Group and class of each row
[  5.0 -11.4  14.0  -7.7 -23.8  14.2  -0.5  13.7  -0.9  -3.8  -6.6  18.0
  -6.4  26.2 -14.2  -0.5   9.6  -3.8  21.4  16.0  -5.4  -2.3   0.5  -4.1
 -12.3  -5.2   6.9  11.8  -5.9   3.2   5.0  -3.5   5.5  -2.7   1.2  22.6
   3.8  -5.4  -1.4  25.2   4.9   1.7  20.1  -0.9   5.9  22.2   1.9  12.7
   0.7   8.9   8.9 -34.7   1.7  -2.2   0.3  -0.9   3.1  28.1  -7.3  -2.4
  -9.7   1.8  15.8 -14.7  -0.1  -1.0  -2.4  19.7   4.3] => zubi > [88]
[  2.5  -0.6  36.9   0.5 -39.0   4.1  -0.9   2.6   0.7  -8.8  -4.1  -3.2
 -17.7   2.1 -21.3   7.8 -23.2  -3.6  12.5  -2.4  15.1  -4.1 -18.3   3.7
 -10.3  -2.4  -5.4  12.2   0.7  -5.9   3.6   3.9  19.9   7.1  -2.0   0.4
   7.6  -1.7  -5.1  24.8  10.7  23.4   0.9  -0.1  -3.5   2.8   1.8   0.9
   3.6  -8.4  -1.6 -84.7   0.2 -25.6  -1.9  -3.3  -6.6  42.2  -0.2  -2.9
  -3.9  -1.7 -14.4   9.1   6.7  -1.6  -4.8  24.1   6.7] => Tup > [95]
[ -2.5 -10.8  27.7  -7.6  -7.0  -5.7   5.7   4.6  -2.5  -1.7  -7.9  -8.5
 -11.4   7.5 -22.4   6.0 -23.3   6.6  15.7  12.3 -17.7  -2.3  -2.8   0.8
 -10.9   7.5  -5.9  -1.9  -4.2   1.5   5.4   8.8   9.2   1.9  -7.6  -3.8
  -4.6  -1.4  -8.8  11.4  20.1  -9.3   2.4  -3.7  -4.3  -6.9  -7.4   7.1
  10.1  -1.3  16.0 -23.3  17.2 -10.4  11.3   0.7 -19.0  46.2  -7.2  -2.1
   1.7  -3.0   4.9  32.2 -11.5  -1.5   2.5  13.4  -0.9] => masu > [91]
[  7.0   0.1  27.4  14.0 -29.6  -0.8   1.2  21.2   4.0  -2.3 -10.1  -5.0
 -11.3   3.8  -3.7   3.4 -25.0   3.6  -3.7  -6.6  19.1  -3.2 -11.1   6.1
  -6.4  -3.0 -12.6   9.5   6.9  -8.5  -4.6   2.1  21.2   3.4  -0.1   1.1
   4.6  -3.6   2.6  18.7  19.3  21.9   2.6  -4.1  -0.2 -11.6  -0.5  -8.9
  -3.2   1.3  -2.1 -84.7  -0.3 -34.5   4.0   3.4 -13.2  20.4   4.5  -9.0
 -11.6  -2.7 -27.5  17.8  -1.9   0.4  -4.0  16.8   1.9] => Tup > [92]
[  1.8  -0.5  15.4  -0.9 -28.8   3.9  -5.1   9.8   4.2  -9.0  -8.6   4.2
 -11.1  15.5 -13.7   6.8  -8.5   2.2  -1.9   5.5  13.5   0.6  -7.2  -1.7
  -8.5  -5.9  -3.7   4.5   1.5   0.5   0.6   3.1   3.1   3.5  -2.1   5.4
   3.4   0.1  -0.7  19.1  11.0   3.8   2.2  -3.7   6.6   1.8   6.4  -1.4
   2.7   3.4  -2.4 -84.7  -0.5 -21.8   0.6   1.9  -6.9  13.9   0.0  -7.4
  -5.3  -4.9 -15.7   6.0  -4.0   1.8  -9.1  14.1  -7.2] => Tup > [95]
[ -2.6  -7.6   5.7  -7.4 -20.4   2.5   3.6  12.6   2.3   2.2  -5.1  16.5
 -10.1   9.9  18.9   7.2   7.7   3.3   0.3   1.5  11.2   1.2   6.7   1.4
 -19.0 -20.8   3.0   5.4  -7.5  -1.5   0.1  -0.6   1.9  11.6 -18.7 -11.1
   4.3  -0.4  -5.4  16.3  -6.4 -19.3   2.1   2.2  -4.6   4.1 -24.9   9.5
  11.7  -0.3  -1.8   4.6  -4.8   3.6   6.4  -4.1  18.2   7.6  -8.1  -5.5
  -3.3  -1.4   8.3 -23.1   6.5  -2.4  -5.6  12.6   0.6] => fuzi > [79]
[ -1.0 -12.6  40.8  -8.5 -47.7  10.5  -1.3  18.8 -12.2  -3.0 -14.3  19.5
 -22.0   8.3  -7.9   7.2   1.0   2.2  16.9  11.6   6.6  -2.1  -2.1  -0.7
 -25.4 -13.7   2.5  27.0  -4.4  -2.3   1.6  -6.7   9.0  15.9 -13.8  -5.9
  10.9  -2.4  -9.5  34.4  -2.4 -15.1  15.5  -2.7  -9.8 -16.1 -33.6  14.8
  19.2  -9.5   9.1   1.8   5.1  -3.2   3.4 -10.7  15.1  67.7  -3.7   0.8
  -2.2   3.6  15.2 -30.5  13.1  -2.6  -9.2  35.5  13.8] => fuzi > [79]
[  3.5 -30.8  11.1  -4.2 -35.1  -1.7  -3.3  22.7  -3.1  -7.0 -13.1  21.2
 -12.7  26.0 -11.8   1.7  11.2   8.5  30.9  24.9  -8.7  -3.4  -0.7  -3.2
 -29.1   0.8   6.0   8.6  -1.0  -1.4   2.1   1.4  10.5  -9.6   4.8  20.6
   6.6  -6.6 -10.2  31.3  17.3  -4.6  13.3   1.0   6.3  12.9  -2.4  21.0
  18.3  -2.0  17.8  -5.4  20.1   0.1   6.2  -1.0   6.9  49.4 -10.9  -9.7
  -7.3  -3.9  -2.5  -4.6  -4.2  -0.9  -2.7  31.9   9.8] => zubi > [88]
[  1.6 -14.3  18.5  -6.4   4.1 -12.2   2.7   1.6   3.2   3.6 -14.0 -11.0
  -1.4  24.5 -15.8  -3.4 -20.0   0.9  20.0  11.4  -9.5  -2.2   3.5   3.4
  -8.3   5.0  -4.2   3.7  -2.8   6.7  -1.0  16.6  -6.9  -2.7 -11.7  -7.8
   1.2  -5.1  -3.7  -2.3  17.8  -0.3   8.6   2.5 -11.1 -13.8 -16.2  11.0
  -0.2   2.0  12.5   4.0  10.5  -6.0   9.0  -1.1 -15.3  29.4  -3.1  -4.7
   5.5  -2.3 -10.4  21.5 -17.2  -3.7  -2.0   9.1  -0.2] => masu > [91]
[  4.2 -10.9  31.1 -12.3 -18.4  -8.3   6.1   4.9  -1.4  -6.4  -7.3   5.9
   3.6  38.7 -26.9  -3.3 -27.1  -4.5  31.5  19.2 -24.2  -5.6  -6.0   1.3
  -7.8   6.2  -7.7   9.0  -3.1   4.2   1.3   9.2  18.8   4.0 -11.7   8.2
   1.9  -7.3  -6.5 -18.1  26.7   3.0  47.7   2.8   1.0 -12.8 -14.8  11.5
  -2.2   2.4   6.4 -50.3   5.4 -11.3  -0.5   2.9 -16.9  41.2  -9.0   1.2
  -3.2   1.2   7.6  18.2  -2.5  -0.3   0.1  16.1   7.6] => masu > [91]
[  5.2  -4.3  11.1   7.7 -29.7  -5.7   0.6  12.6  -0.6   4.0 -12.1   0.3
  -8.8  10.4  -6.5  11.5  -5.9   5.5  -1.7  -1.0  11.5   1.9 -12.2  -2.7
  -3.9  -8.3  -6.9   6.8   7.8  -2.3  -3.9  10.3  14.2  -6.3  -0.6   0.7
   5.0  -3.1   1.4  14.8  15.6  18.3  -0.9  -7.4   3.7  -1.3   6.9  -2.4
  -2.2   1.3  -2.5 -83.5   1.3 -21.8   4.8   3.0  -6.1   7.4   3.8  -3.5
  -7.4  -2.2 -19.0  14.4   2.4   7.6  -5.0  13.0   7.4] => Tup > [92]
